[ 40  67 -18  20 -59  40 -73  28   9  22  11  18  17 -12 -35  -8  10  22
  40 -60  67  19 -46  28  39 -16 -28  28  30 -54 -36 -43 -27  -4  18  55
  32 -55 -10  -8  15  25] -> Neno
[ 23   4 -69  27  -2  51 -54  10  16  34 -27   6  10 -30  25  40 -18 -15
  47 -68  58  26 -35  52  38  16  -5  13  41 -53 -41 -22  -9 -73   7  89
  20 -14 -43  19  26  10] -> bigi
[  24   59  -48   15  -49   49  -44   50  -29   26   12   12    3   -1
    8   10    9   27   24  -91    6   -8 -101  -29   39  -28  -23   46
   -8  -17  -28  -21    8 -106    7    9    2    7   47   13   -9    0] -> Buvab
[-26  20  -1  -7  -7  -6 -30  44 -22  26  64  29 -16 -21 -25 -25  39   8
  50 -48  15 -14  13 -34  33 -10  14  22 -11   8 -68 -71   7   1  62  29
  -1 -43 -28   9  29  12] -> Bega
[-33  56  17  25  15  16 -26  13  15 -10  10  30  18   4 -24  -7   9 -23
  23  43  54  -4  32   7   8 -40 -32   3 -19  -1  10   6  35 -36  -7  73
  -9 -37  63   1 -26  11] -> Buvab
[ 27   3   8   4   3  45 -21  45 -15 -20   7  -3  -9  11  12  33  32 -29
  17  -1  12 -31 -58  -1 -16 -56  -4  37  -5 -21  31 -69  -8 -81  53 -48
  13 -31  61  -6  28  13] -> konug
[ -5   3  -7   3 -39  53 -16  13 -21  -5  36 -28 -13   0 -48 -16  14  -3
  -7 -19 -20  94 -23  -3 -21 -20  24  -1 -24  -2 -63  28 -44 -70  36  36
  43  -6   0 -14 -14  -6] -> boval
[-13  42 -86 -10 -18  59  -2  35  26  -7  20 -36  31 -26   1   0   8  26
  25   8  25  27 -28  36  -5 -52 -15 -52   7 -38   4 -56 -28 -58  33  37
 106 -41  29 -10  -1 -33] -> Tamiv
[ 36  22 -56   7 -14  22 -69  47 -51  -7   2   2 -29 -16 -24  25  37  65
  89 -21  33 -15  18  19 -38   7   1  41 -71 -47 -19 -32 -22 -37 -26  61
  24 -26  40  27  -8  -2] -> bigi
[  17  -22   16    6  -31   -7  -28   36   15   26    5   19   14    0
   -7   20   41   42   37  -73   56   25  -10   -4  -12  -67  -35   17
   26  -48  -11  -31  -22 -114    2   10   58   21   48  -14   18  -29] -> Neno
[  5  21 -32  -3   7  33   4  34  67  24  24   6   0  -1   4  31   6  11
  35 -48  63  14 -88  40  -4 -24  13  39  -2 -71 -15  22 -37 -35  36  48
  81  -5  13  24  -9 -18] -> Neno
[-18  25  -9  23  -1  20  -6 -13  17  10  28   9  33 -20 -24 -22  17   1
  -4  29  38  34  50  30  21 -26  -8 -76  37 -26  -8 -20 -28  12 -23  25
  48 -57 -19   0  24  -9] -> Tamiv
[ -7  16 -26  28   5  16   1  -8 -17   6  43   6  17 -15 -10 -19  11  23
  21  48  29  27  -5  18  10   8  16  28 -19 -35   2  24 -11   9  16  16
  41   9 -11  -3 -18   3] -> Bega
[-28  32  13  28  21   5  18  13  16  -7  30  25  32  18 -18   6  35  21
  -4  40  22   4  13  18   3 -18  -7 -20   8 -16  40 -24 -10  37   4  31
  31 -37  24  -3 -24   3] -> Buvab
[-31  11 -10  21   9  11 -36  -6  15  22 -19  17  35 -10 -22 -18  11 -22
 -17  20  34  21  76  22  20   6 -18  -4  20 -34  -5  28  10 -16 -14  27
  16 -34  19  -5   9 -20] -> Tamiv
[-12  37 -33  42  -4  23   1 -11   6   5   2   4  15  -8   9 -35 -39  27
 -25  19  14  10 -53  12  13 -38  -3 -65  38   7  36 -33 -13  32 -37  34
  28   7  -2 -18  10   0] -> tigad
[-22  16 -12  24   7   3   6 -15   3   4  37   3  19 -24  -7 -47  -4  -8
  -3  26  25  21   6  15   7   8   4  27  -9  -4 -10  29 -14  20   5   7
  14  23 -19   8 -32  -4] -> Bega
[-32  20  -1  17  39  58 -25  -9  34 -12  15  27 -10   1 -17 -55  11 -13
 -18  26  28  20   9  43  -1 -37 -14 -12  -5  -9  -5  49 -17 -35  -5  79
  27  -6  21  48 -12   0] -> bigi
[-20  46   6  14  17  32 -11  -2 -10   6   3  -3  10  19 -38 -24  11  -8
   9  36  26  38  33   5  13 -42  17 -16   2 -26  15 -10   7  -7  11  36
  38 -45   7  -8  -3  -7] -> tus
[-31 -14  -2  37 -11  -2  -2 -13 -18  31  31  33  -1  22 -41 -21  19  -8
  19 -24  32  44  12  22  24  -6  20  -7  43 -20 -16 -21 -23   3 -17  19
  20 -20 -12  12  35 -13] -> zukol
[   2   60  -43   19  -22   33  -18   38   11   20   10    2   27  -24
   -6   57  -46   17   17  -59   22   22  -97   24  -26  -93  -25   -6
  -45  -11   -7  -37  -52 -113   10   49   -6  -22  -28  -14   23  -24] -> Neno
[-13  32  -1  20  13  12 -13 -10  12  -1  -9  32  33   3 -20  -8  25 -17
   5  23  32  21  32  15   9  21  -6 -26  -8 -52   7  -6   3  -8  -1  50
   5 -16 -19  -2   9   4] -> Buvab
[ 17  25  -5  -4   4  17 -31  76 -18 -49 -13   4 -16   1 -16  57  45 -38
  25 -34  50  13 -22  -2 -29 -16   8  40 -60 -62 -13 -94 -14 -37  24   5
  12  -9   9   3 -25   1] -> konug
[-41  11  35   8   0  -2   7 -11   4   2  -5  20   6  23 -37 -10  -4 -20
 -12 -11  55  48  23   3  17 -54 -24  -5  22 -13  -5  37  14 -18 -19  31
  22  -6  14 -16  20 -14] -> zukol
[-27  43  17  20  38  29  -1  24  24  -7  -2  31  10  19 -17 -16   0 -21
  -2 -31  51  25  50  28  21  -8  -4  23  23 -17  -5 -17   0   9 -14  63
  23  12   8  22 -31   7] -> bigi
[-22  -4 -22  -4  -7  48   2 -13  20 -25  15   8  -8   9 -17 -39   8  -7
   7  18  57  58 -40  18  11 -18  -7 -35  25 -22   5 -17 -10 -21   8  40
  27   5  40  17 -11 -16] -> tigad
[-21  53 -12   3  -8  17 -26  42  13   2  22   7 -14  -6 -18 -11  37   5
  62 -30  26  -7  -4   7 -38 -39 -18  33  -4  -6  -5 -72 -19 -40   9   6
  38   3  35  22   1  -9] -> boval
[ -7  29  17  26  11  11  -1  16  40 -24 -13  33   6  -3 -14  27 -18   3
  11  48  33  37   6   1  33   0  27 -38   1 -43   1  -5  13   4 -18  51
   7   3  12  -3   9  17] -> zukol
[-20  -4 -23  30  22 -11   5  -3  29 -20  16  -2  48  10 -15 -27  -7  -5
   4  34  48  22  29  40  26 -24  -9 -41   8 -39 -13  14  23  -7 -29  42
  37 -44  26  24 -14 -18] -> Tamiv
[-48  72 -43  19 -18  34  23  41 -13 -29  23  15 -20  26 -24  23  16 -14
  53 -53  -2  51 -42 -24 -45  -9  12  -9 -40  18  16 -68 -27 -60 -11  -8
  -6   3  30 -44   7  19] -> zukol
[  -5   -4  -25   10  -16   24  -34   26   13   12   72   25   -6   -7
  -15   20   44   -3   44  -51   47    7  -85    6    0  -64    0  -24
   -6   10  -34  -25  -52  -39   36   48    2 -100   48   17   27   -2] -> Neno
[-29  66 -19   9   5  13   7 -31   0 -21 -27 -13  45  -7 -42 -25  18   7
  -1  37  46  60  16  17  22 -49   3 -24  -4 -12  15  33 -11  11  -2  30
  34 -39   8  -7 -34 -19] -> tus
[-24  40   8 -18 -19  30  -7  82  36 -80  26  19  24  32 -14  47  17  32
  28 -37 -26  40 -48 -28  -7   3 -52 -11 -83 -15  -4 -35  37 -93  46  61
 -15  30  14 -29 -14   9] -> konug
[-21  33 -16  33 -15   7 -54   5 -17  11  -3  16  14   0 -12 -15  29  -4
 -33  21  61  16 -35   9  37 -23  10  -7 -16 -42   6  11  -9  29   4  45
  39  34   3 -23  33 -14] -> tigad
[ 29   0  10  -2 -46   0   7   2  -3 -19  39  -2  12   9 -15 -26 -34  -8
  63 -44  34  37 -16  -4 -15 -43 -34  38  19 -11 -14 -63  17 -64  16  -2
  -3   3  -4 -16 -42  38] -> Neno
[  4  55  26  38  16   3  -3  17  12 -20  27  14  13  14 -31 -17  10  21
  27   3  34   8   1  23  -2 -37 -10  17   7  -4 -14   2  -5  -3 -30  39
  34 -23  53  19  -8  11] -> boval
[-23  38  -7  12   7  21  -2 -10 -26  13  27  22  29   6 -26  -9   5 -14
  28  55  38  34  -9  -3  22 -41  11  19 -20 -33   7  38   1  -8  40  44
  17 -20  -7  -9  20  11] -> Bega
[-31  55   3  48  21  -4 -27  11 -13  21 -27  11  12  17 -31 -12  17  -7
 -23  10  22  21   8   2  -2 -80  -2 -39  21 -12  31  -4 -14  29 -52  51
  25 -47   0   1  -8 -16] -> tus
[ -5  26   0  -8   1  41   7  22   1  16  13 -25  -6  -7 -16  69  -4 -16
  14 -29  43  58 -21  18  -1 -38   0  -6   8  -1 -13  -6 -34 -42  21  70
  30 -30  15  -9 -13 -39] -> tus
[-27  17 -17  17  -3  16 -45  -3  -4  10   4   0   4   4 -33 -43  21 -12
 -15  20  37   8 -24  14  18 -41  -1   9  -8  -7  -9  49 -17  31 -18  39
  14 -50  19  10   8  -9] -> tigad
[-18  54 -21  26 -16  42 -27  40  56   7  27  -6 -17 -11  -3  23  40  20
  52 -48  36  37 -44  42   0  20 -23  14  11 -14 -11 -26 -32 -43 -17  51
  42  40 -11  12 -18 -13] -> tus
[-31  81 -48   4 -28  27 -57  63  32 -19 -32  12   0 -37 -23 -32  16  21
  20 -33  16  -8  -9 -21  13 -10  11 -40 -40 -14 -34 -81  10 -37  40  59
  33 -16  30  -2  -4 -14] -> konug
[-27  56 -19  32  24  11  -4 -27 -20 -21   9  33  16   2  -5 -26  11 -30
  -2  24   0  28   4 -30 -12 -42  -3 -76  -8  21  14  12  14   0 -34  39
   0 -19   4 -20  18  27] -> boval
[ -1 -28 -55 -12 -19  62 -42  13  -2  14 -10   1 -21 -21 -20 -36  -6   2
  53 -14  21  40  -9   5  -9 -25  10  22  17 -56 -36 -15 -11 -94  17   6
  35 -30  31  23   2 -12] -> Tamiv
[ -14  -13  -11   17   15   49  -31   69    6  -55    0   23   -2   24
   -5   33   71    7    8  -52   -1   42 -101    3    8  -42  -13   12
  -43  -14  -29  -10  -15 -111    3   13   -5   25   -1   -9   11   19] -> Buvab
[ -4  43 -24  16 -36  38 -26  60 -11  -5  80   2  13  38 -29  11  35 -24
  43 -47  29  30 -62  20  -7 -31 -20  37 -13 -51 -12 -54 -36 -36  36  70
  63 -53  40 -12  16   8] -> zukol
[ 17  56 -34  38 -14  51 -10  29  -4  15  24  -5  28 -26   4   1 -64  14
  51 -29  49  28 -34 -10  -1 -36  -7  -2 -11 -30  -7 -71 -23 -73 -29  -5
 -18 -41  17   3  -8  -8] -> Bega
[ 50  26   5  39 -55  19 -38  16  -6 -34  29 -20   4   5  -6 -66  -3  29
  64 -74  45  44 -65 -29 -13 -31 -21   9  24 -23 -25 -25 -20 -30 -41  17
  42   2  69 -32 -31  41] -> tus
[-51  40 -14   7 -28  43 -32   7 -23 -18  12   3  16   4 -47 -10  46 -48
  -1 -19  54  77  33   7  33 -39 -25  -4  -7  24 -21  19 -12 -25 -37  15
  10 -13   6 -29   1 -14] -> zukol
[ 22  68   8  -5 -34  18  14  24 -38   0  57  24   5  29 -30  24   9  32
  52 -40  20  13 -46  -3 -26 -11 -32  26 -30 -59   5 -70  -7 -51  57  57
  33  -3  -9 -23  15  23] -> Buvab
[ -9  12   6  26 -11   2 -34  39  41 -18  25  28  25 -34  14  24  51  -8
  24 -39  33  46 -36 -17  -1 -42  -2 -27   5 -24 -34 -50 -44 -51  -6  26
  20  37   2  12   4  -2] -> boval
[  4   4  13  33  36 -10   9   6  24 -30   6   3   5   2  -4  -9   0 -18
 -11  13  41  -6 -10  20   1 -19  20 -56 -12 -18 -16  13  10   1 -17  57
  45 -16  24   6   8  -3] -> konug
[-21  35  -9  11  -8  38 -16 -14 -22  -9  29  16  16   1 -20 -47   6 -18
  -2  18   3  11  11  14   9  -6 -23  13 -28  23   7   5   5 -23 -11  19
 -14  37  -7   0 -16   0] -> Buvab
[-24  14  -3  34  25  22  -9   2  12 -14  -1  40   3   3  -8 -16   2  30
  25  23   9  39  25   0 -43 -18   8  -4 -34 -39  35  34 -32 -11 -60  31
   5  41  -3  19 -30  14] -> bigi
[ 12   5 -58 -21 -48  76 -38  31  22  -7   7 -24 -14 -13   9  50  76  40
  83 -13   2  34 -47  28  24  17  -9  40   5   3  -9  51 -29 -78   9  11
  34  34  28  21 -14  18] -> bigi
[-13  -8 -25  27  16  45 -25 -25 -28  -8  -8   0   9   1 -20 -66 -10 -41
 -32  38  33  30 -17  47  11 -47   9  -5  36   7  12 -17 -24   6   0  43
  30  -5   4 -18  23  -2] -> tigad
[ -9  29  -5   7   2  48  -4   0  24 -10   5  -1  13 -12   0 -21  -3  -4
  -4  16  23  28   5  -1   9  -7  -6 -23  19   9  17  -1 -19  -8 -34  12
  12  -3  36 -19  -3  -2] -> tigad
[ -6   8  -8  25  23 -17 -18   2  -6 -13  -4  27  14 -15   4  -2  41 -20
  17  39  22  -2  35  15 -21 -32  16   6 -19 -22  24   0 -35   5 -35  35
   8  38  11  44 -30   7] -> bigi
[-23  39 -19  31  25  24 -26  29 -30   6  10  15  -4  35 -25  -9  16 -20
   4  -2  23  16  12   7  -1 -15  14  20  -9 -17   9 -13  15  41 -29  27
  36  -7  14   5 -11  -7] -> boval
[ 21   5 -36 -18 -20  58 -41  57   4 -36  57 -19   6   6 -11  54  31 -39
  32 -26  58  33 -75  26  -1 -29 -26 -14 -50 -69 -46 -44 -30 -66  47  46
  18 -80  21  14  26  -7] -> Tamiv
[-34 -14 -16   7   9  24  11 -20  22  11  29   0  -9 -24  10 -39 -10   8
 -25  21  14  32 -13  -5   2 -22  10  -9  21  13   9  49 -17  39 -37   6
  34  19  -5   0 -44 -12] -> tigad
[-18  13 -14   3 -42  39 -50  25  23  -9   6   7 -18   3  -3  -6  28 -30
  61 -29  66  49   9 -12 -32 -18 -39  -7  13 -50   6 -63  -3 -46  13  36
   8 -10  26   7 -39  30] -> bigi
[  -5   15  -38   11  -35   39  -36    6   22  -24   12   24  -22  -24
    8  -39   23   49   21  -37   58   38 -100  -33   -5  -37  -23  -58
    5  -52  -13  -60  -10  -78   30   19   33   -7   45  -14   20   12] -> tigad
[ 11  34 -26  28  -3 -14 -30  19 -12 -65  11   2  16 -24  -5   9  79  22
  35 -40  78  26 -52  27   8 -45 -34  -6 -16 -14 -21 -85 -13 -71  14  25
  28   3  35  -4 -12  -1] -> tus
[-29  40  -6  45  -1  23 -11  -8   8   3  18   8  14  20 -38 -21  -2  22
  17  30  54  25  41  42  28   0  10 -29  -1  -7  12 -10  -2  27 -25  26
  -4 -36  16  33 -20   0] -> bigi
[-44   7  -2  42  25  -5 -14  11  54 -13   7   3  49  -1 -12 -15  10 -14
  -7  59  14   7  10  45   6 -67 -14 -36  10 -18   7  15  -8 -23  -2  33
  32 -45  -2  -7  25   9] -> Tamiv
[-23  27 -22  14  16  14 -23 -32  19  -3 -13  -2  18  -2  -8 -19  11 -22
  38  40  48  25   2  15   3 -39 -19 -20  15 -20  29  39  15  24 -23  43
  14 -53  -6   1 -13   9] -> tus
[ -4  72  23  -4  -2   7  29  18 -23   4  56  16  44  38 -29 -10   8   7
  11   0  48  20  -2   1  39 -22 -16  18 -17 -46  14 -13  -5  64  -5   7
  30  27 -45  18   6 -17] -> Bega
[-19  23  21  43  13   8 -23   5  40  -6  -1   6  36  -5 -10   6  12   6
  -4  33  50  52   0  11  17 -42   3 -22  -1 -53   9   5  -4 -37   4  43
  29 -13  12  -8 -15 -10] -> tus
[ -5 -26 -21   1 -14  48 -27  26  47   4  30   8 -37 -10 -18   5  54  14
  71 -53  13  33 -40  16 -18  15  13  54   3  -2 -45  20 -37 -77  26 -14
  12 -40  15  -4  -5  30] -> Neno
[ -8  80 -21 -13 -33  36 -10  13  28   1  42   0   8 -29 -24  -4  13  -1
  30  -6  19  -3 -24  37 -13  -4 -45   6 -21 -11 -22 -58 -20 -78  81  81
  21 -29   7  13  -9  -2] -> Buvab
[-17  25  -5   5  24  13 -19  11 -12 -13  -4  31  14   7 -22  12  49 -22
 -24  25  24  18  22   8   5 -48 -32 -34   8 -35  13  18  -8  12 -34  30
  22 -47   0  12  10  -2] -> Tamiv
[ -7  26  -6  25  -2  12 -24 -22  -1 -20  20  24  47  15 -19 -61  29  -9
 -18   7  11  31  -4  18  21  -6 -43   3  -1 -26   0  30   1 -51 -23  49
   9  12   5   1  13   4] -> tigad
[ -4   8 -16  21  25  18 -21 -30 -16 -18  -5   1   8  26 -12 -17  57  -5
  19  57  30  25  -2  14  11 -28  -6 -35  10 -29  43  44  17  34 -30  16
  36 -41  -4 -10  11  18] -> tus
[ 40  23 -16   7 -34  47 -33  50  31 -17  29  25  16 -32  -1  58  24  54
  57 -19  39  46 -60 -18  -7 -55 -10 -27  -4 -46  -7 -43 -48 -78  10  47
  28 -59  58 -15 -18  17] -> Neno
[  9  31 -39   4 -78  46 -41  19 -19   2  34  -7 -31  -2  -9  -2  54 -11
   0 -48  14  37 -99  -5 -16  15 -33  15  19  -4  -9 -32 -47 -53  44  35
  18   4  64 -13  -8   8] -> tigad
[ 30  17  -8 -15 -36  15  -5  31 -10 -30   6  11 -44 -12 -27  11  22  63
  28 -89  12  42 -97  -8 -17   0 -22  42  13 -16 -57  -7 -37 -35  16  64
  29   0  18 -11 -11  28] -> tigad
[-21  27 -27   0   0  37  -4  34 -18   2  14  -5   3 -17   3  40  13 -20
  36 -65  11   6 -55  -2 -10 -58  -4  82 -20  44 -11  40 -24 -68   9   8
  23  -1  29 -31 -10  -1] -> konug
[-25  20   5  13  37  25  12  -7  -5 -12  23  11  -6  12 -18 -16   6 -35
 -11  18  18  19   5  16  14 -51  26  -2   9  19 -11  33  -5  24  21  59
  19 -49   2  15 -21  39] -> bigi
